Below is a small trained network, with its code and all its weights. Each question gives an input and a class and asks what happens when units are switched off, that is, made to give their printed mean instead of their output.

import numpy as np


def w(rows, s, z=0):
    codes = np.array(rows[::2]) - 128.0
    scale = np.full(codes.shape[1], s)
    scale[-1] = z or s
    return codes * scale


def f(y):
    return np.maximum(y, 0)


def log_softmax(a):
    a = a - a.max(-1, keepdims=True)
    return a - np.log(np.exp(a).sum(-1, keepdims=True))


def net(x, mask):
    res = np.array(x, float).reshape(1, 8) / 4 @ E
    y = f(res @ A[0][:, :-1].T + A[0][:, -1])
    res = res + np.where(mask, y, B[0][:, -1]) @ B[0][:, :-1]
    return log_softmax(res[-1] @ U[:, :-1].T + U[:, -1])


A, B = {}, {}
E = w([
[68,86,85],'x0',
[147,142,139],'x1',
[130,131,129],'x2',
[111,121,116],'x3',
[165,22,187],'x4',
[222,111,1],'x5',
[141,133,133],'x6',
[124,126,128],'x7',
],0.0075)
A[0] = w([
[72,102,88,139],'N1',
[152,113,16,60],'N2',
[113,121,103,220],'N3',
[168,97,179,254],'N4',
[210,128,56,24],'N5',
[136,11,95,210],'N6',
[181,60,206,193],'N7',
[172,79,74,16],'N8',
[114,219,90,191],'N9',
[53,165,212,50],'N10',
[73,157,193,52],'N11',
[108,129,149,48],'N12',
],0.012,0.0054)
B[0] = w([
[76,145,182,173],'N1',
[118,56,220,217],'N2',
[162,202,101,198],'N3',
[45,145,112,247],'N4',
[194,55,160,204],'N5',
[117,213,142,248],'N6',
[130,221,93,255],'N7',
[159,91,127,172],'N8',
[129,194,103,239],'N9',
[167,8,158,222],'N10',
[254,84,60,194],'N11',
[204,111,163,135],'N12',
],0.0082,0.007)
U = w([
[118,154,132,254],'0',
[190,2,171,17],'1',
[111,239,115,74],'2',
[102,182,162,133],'3',
[108,171,126,133],'4',
],0.009,0.0053)

Each question gives the input, the list of numbers given to net, and the class t.
The units are the neurons (one row each of A and B). Each row of codes is followed by its name. A weight is (code - 128) times the scale printed after its matrix; where a second scale follows, it is the last column's (A, B and U).
mask holds one flag per neuron, in row order. A switched-off neuron (its flag False) gives its mean, the last column of its row in B, instead of its output. The means were averaged over made-up inputs and are rounded, as every weight is.
A unit's drop is (log p(t) with every unit on - log p(t) with that unit switched off) / (log p(t) with every unit on - log p(t) with every unit switched off).
The circuit of an input: a set's keep is (log p(t) with only the set's units on - log p(t) with every unit switched off) / (log p(t) with every unit on - log p(t) with every unit switched off). Starting from all 12 units, units are removed one at a time, each time the one whose removal leaves the highest keep (on an exact tie, the one counted first), for as long as the keep stays at least 0.8.
units of the circuit, in order: the units of the circuit, biggest drop first
most important unit: the unit with the biggest drop
k most important neurons: the k neurons with the biggest drops, biggest first
drop when u is switched off: that unit's drop, to one decimal
input [0,-3,1,2,5,-8,7,1], class 1: units of the circuit, in order : (N10)
input [0,7,8,-7,-7,7,-8,-5], class 1: 2 most important neurons : (N5; N2)
input [-4,-2,-2,1,6,-4,-8,-2], class 2: 3 most important neurons : (N7; N2; N5)
input [6,-1,5,-6,-4,7,6,2], class 1: 2 most important neurons : (N2; N5)
input [-7,-5,2,-2,2,8,2,1], class 1: 2 most important neurons : (N5; N2)
input [-2,-3,4,-4,3,-6,-6,-1], class 1: 2 most important neurons : (N10; N11)
input [0,0,7,-6,-2,6,8,-2], class 1: units of the circuit, in order : (N5; N2)
input [-2,1,-5,-6,8,-1,8,-2], class 2: units of the circuit, in order : (N7; N10)
input [3,-2,-3,-2,-3,7,0,0], class 1: 3 most important neurons : (N2; N5; N7)
input [-4,0,-4,6,-2,-8,-5,3], class 1: 2 most important neurons : (N10; N11)
input [-5,-2,-3,-4,8,1,-6,-7], class 2: drop when N7 is switched off : 0.3
input [1,-4,-3,7,7,3,-1,-4], class 2: drop when N12 is switched off : 0.0
input [2,-6,0,-7,1,7,-7,-4], class 1: drop when N10 is switched off : -0.1
input [2,7,-7,-2,2,8,1,-6], class 1: drop when N5 is switched off : 0.5
input [-2,7,-2,6,0,8,7,-4], class 1: most important unit : N5
